Below are the code and all the weights of a small trained network. Each question names an input and a target symbol and asks about switching units off, where a switched-off unit gives its printed mean instead of its output.

import numpy as np


def w(rows, s, z=0):
    codes = np.array(rows[::2]) - 128.0
    scale = np.full(codes.shape[1], s)
    scale[-1] = z or s
    return codes * scale


def norm(h):
    return h / np.sqrt((h * h).mean(-1, keepdims=True) + 1e-5)


def f(y):
    return np.maximum(y, 0)


def softmax(a):
    e = np.exp(a - a.max(-1, keepdims=True))
    return e / e.sum(-1, keepdims=True)


def log_softmax(a):
    a = a - a.max(-1, keepdims=True)
    return a - np.log(np.exp(a).sum(-1, keepdims=True))


def net(x, mask):
    ids = ['ΛΠΩδζη'.index(c) for c in x.split()]
    T = len(ids)
    res = E[ids] + P[:T]
    u = 0
    for l in range(2):
        q, k, v = (norm(res) @ M[l].T for M in (Q, K, V))
        z = softmax(np.where(np.tri(T) > 0, q @ k.T / 2**0.5, -1e9)) @ v
        res = res + np.where(mask[u], z, O[l][:, -1]) @ O[l][:, :-1]
        u += 1
        y = f(norm(res) @ A[l][:, :-1].T + A[l][:, -1])
        res = res + np.where(mask[u : u + 12], y, B[l][:, -1]) @ B[l][:, :-1]
        u += 12
    return log_softmax(norm(res)[-1] @ U[:, :-1].T + U[:, -1])


Q, K, V, O, A, B = {}, {}, {}, {}, {}, {}
E = w([
[8,136,170,145],'Λ',
[7,133,166,144],'Π',
[180,72,117,143],'Ω',
[184,161,134,157],'δ',
[161,92,193,110],'ζ',
[106,159,46,138],'η',
],0.014)
P = w([
[104,38,135,252],'0',
[120,119,141,205],'1',
[102,148,145,178],'2',
[131,134,137,149],'3',
[145,137,133,126],'4',
[155,140,130,106],'5',
[156,152,129,85],'6',
[158,160,128,62],'7',
[190,169,129,32],'8',
[204,183,129,1],'9',
[168,85,86,70],'10',
],0.0073)
Q[0] = w([
[138,146,172,126],'0.h1',
[5,168,161,166],'0.h1',
],0.02)
K[0] = w([
[74,150,104,130],'0.h1',
[96,81,142,248],'0.h1',
],0.014)
V[0] = w([
[110,162,2,169],'0.h1',
[184,181,171,149],'0.h1',
],0.01)
O[0] = w([
[137,161,46,94,213],'0.h1',
[155,250,137,194,254],'0.h1',
],0.011,0.00064)
A[0] = w([
[164,137,111,130,4],'0.n1',
[155,69,110,117,67],'0.n2',
[177,164,176,121,180],'0.n3',
[100,129,193,146,121],'0.n4',
[143,109,149,128,25],'0.n5',
[103,150,123,102,36],'0.n6',
[76,113,96,98,53],'0.n7',
[133,83,210,128,109],'0.n8',
[125,123,190,79,35],'0.n9',
[142,178,8,140,76],'0.n10',
[114,120,131,51,48],'0.n11',
[84,141,133,157,115],'0.n12',
],0.015,0.0025)
B[0] = w([
[59,131,108,161,155],'0.n1',
[163,185,119,66,187],'0.n2',
[80,70,91,176,199],'0.n3',
[83,57,157,69,176],'0.n4',
[156,157,159,152,148],'0.n5',
[119,140,102,173,144],'0.n6',
[43,195,184,255,171],'0.n7',
[170,98,132,101,210],'0.n8',
[163,15,118,110,156],'0.n9',
[119,69,105,8,255],'0.n10',
[32,104,43,173,156],'0.n11',
[203,123,33,29,160],'0.n12',
],0.0072,0.0078)
Q[1] = w([
[134,108,133,151],'1.h1',
[164,250,128,146],'1.h1',
],0.012)
K[1] = w([
[161,124,91,142],'1.h1',
[92,254,162,162],'1.h1',
],0.0095)
V[1] = w([
[113,252,178,135],'1.h1',
[107,168,115,152],'1.h1',
],0.0044)
O[1] = w([
[99,1,200,249,2],'1.h1',
[76,4,26,109,85],'1.h1',
],0.0057,0.0046)
A[1] = w([
[34,158,92,126,99],'1.n1',
[173,149,73,60,107],'1.n2',
[245,33,56,213,251],'1.n3',
[112,38,173,210,77],'1.n4',
[105,201,117,134,61],'1.n5',
[127,180,55,226,143],'1.n6',
[115,40,216,188,94],'1.n7',
[142,174,125,211,149],'1.n8',
[68,146,59,171,210],'1.n9',
[184,174,163,92,27],'1.n10',
[131,14,255,207,147],'1.n11',
[250,125,231,108,80],'1.n12',
],0.0092,0.0035)
B[1] = w([
[170,140,153,169,174],'1.n1',
[123,88,121,90,224],'1.n2',
[104,177,142,141,254],'1.n3',
[95,85,159,212,149],'1.n4',
[170,127,103,144,132],'1.n5',
[77,132,49,142,156],'1.n6',
[151,32,55,164,157],'1.n7',
[83,101,117,128,145],'1.n8',
[181,139,174,116,181],'1.n9',
[130,128,133,127,147],'1.n10',
[107,6,28,134,174],'1.n11',
[163,127,154,181,202],'1.n12',
],0.012,0.0084)
U = w([
[61,147,254,100,110],'Λ',
[144,37,128,191,123],'Π',
[225,168,195,156,161],'Ω',
[109,100,155,141,3],'δ',
[72,204,95,183,128],'ζ',
[151,112,91,38,151],'η',
],0.0091,0.0031)

Each question gives the input, a string of symbols that net reads in full, and the target symbol t.
The units are the heads (2 rows each of Q, K, V and O) and the neurons (one row each of A and B). Each row of codes is followed by its name. A weight is (code - 128) times the scale printed after its matrix; where a second scale follows, it is the last column's (O, A, B and U).
mask holds one flag per unit, layer by layer, with each layer's heads first. A switched-off unit (its flag False) gives its mean, the last column of its rows in O or B, instead of its output. The means were averaged over made-up inputs and are rounded, as every weight is.
A unit's drop is (log p(t) with every unit on - log p(t) with that unit switched off) / (log p(t) with every unit on - log p(t) with every unit switched off).
The circuit of an input: a set's keep is (log p(t) with only the set's units on - log p(t) with every unit switched off) / (log p(t) with every unit on - log p(t) with every unit switched off). Starting from the 12 units with the biggest drops (on a tie, the unit counted first), units are removed one at a time, each time the one whose removal leaves the highest keep (on an exact tie, the one counted first), for as long as the keep stays at least 0.8.
circuit, biggest first: the units of the circuit, biggest drop first
top k neurons: the k neurons with the biggest drops, biggest first
k most important neurons of layer l: the k neurons of layer l with the biggest drops, biggest first
drop of u: that unit's drop, to one decimal
input Ω Ω δ η Ω δ Ω Ω, target ζ: 2 most important neurons of layer 0 -> [0.n10 0.n3]
input δ δ Π Ω, target ζ: circuit, biggest first -> [0.n10 1.n3]
input Ω ζ η Ω Ω ζ δ, target Π: circuit, biggest first -> [0.h1 1.h1 1.n11]
input Λ Ω Ω Ω δ Π Ω Λ, target Π: 2 most important neurons of layer 0 -> [0.n9 0.n10]
input Ω Π δ Ω Π Ω η ζ Π Ω, target Π: circuit, biggest first -> [0.h1 0.n3]
input Ω η η Ω Ω ζ, target Π: circuit, biggest first -> [0.n10 0.n3]
input Ω ζ η Ω Λ Ω Ω Ω Ω Ω Λ, target Λ: top neuron -> [0.n12]
input ζ Ω Ω Λ, target η: top 3 neurons -> [0.n12 0.n4 1.n3]
input Λ Λ ζ Ω Π, target Π: 2 most important neurons of layer 0 -> [0.n10 0.n7]
input Ω Ω η Λ Ω η Ω ζ Π Λ Π, target Λ: top 3 neurons -> [0.n7 0.n12 0.n4]
input Ω Λ Ω η Ω Ω Ω δ Ω Ω Π, target Λ: 2 most important neurons of layer 0 -> [0.n12 0.n7]
input Λ η η η Π, target Π: top 2 neurons -> [0.n7 0.n10]
input δ Ω δ Ω δ Ω Ω η η Π, target Ω: top 3 neurons -> [0.n10 1.n1 1.n9]
input δ ζ η δ ζ Ω Ω δ, target ζ: 2 most important neurons of layer 0 -> [0.n4 0.n7]
input δ Ω η η ζ Ω ζ Λ, target Ω: top 3 neurons -> [0.n10 1.n1 0.n12]
input η η Ω Λ, target ζ: top 2 neurons -> [0.n7 1.n1]
input Ω Ω Ω, target Ω: top 2 neurons -> [0.n10 0.n7]
input Π Ω δ Ω Ω ζ ζ Ω Ω, target Π: top 3 neurons -> [0.n10 1.n11 0.n3]
input η Ω Λ, target ζ: 2 most important neurons of layer 0 -> [0.n7 0.n12]
input η Ω Ω η δ Π η Π, target ζ: 2 most important neurons of layer 0 -> [0.n7 0.n11]
input Ω Ω δ Ω δ, target ζ: top neuron -> [1.n6]
input Ω Ω Ω Ω Ω, target Ω: drop of 1.n3 -> 0.0
input Ω δ Ω Ω Ω Ω Ω ζ δ, target Π: drop of 0.h1 -> 1.3
input η Λ Λ Ω Π, target ζ: drop of 0.h1 -> 2.1
input δ ζ η δ Π Ω Ω ζ Λ ζ Λ, target Ω: drop of 0.n10 -> 0.5
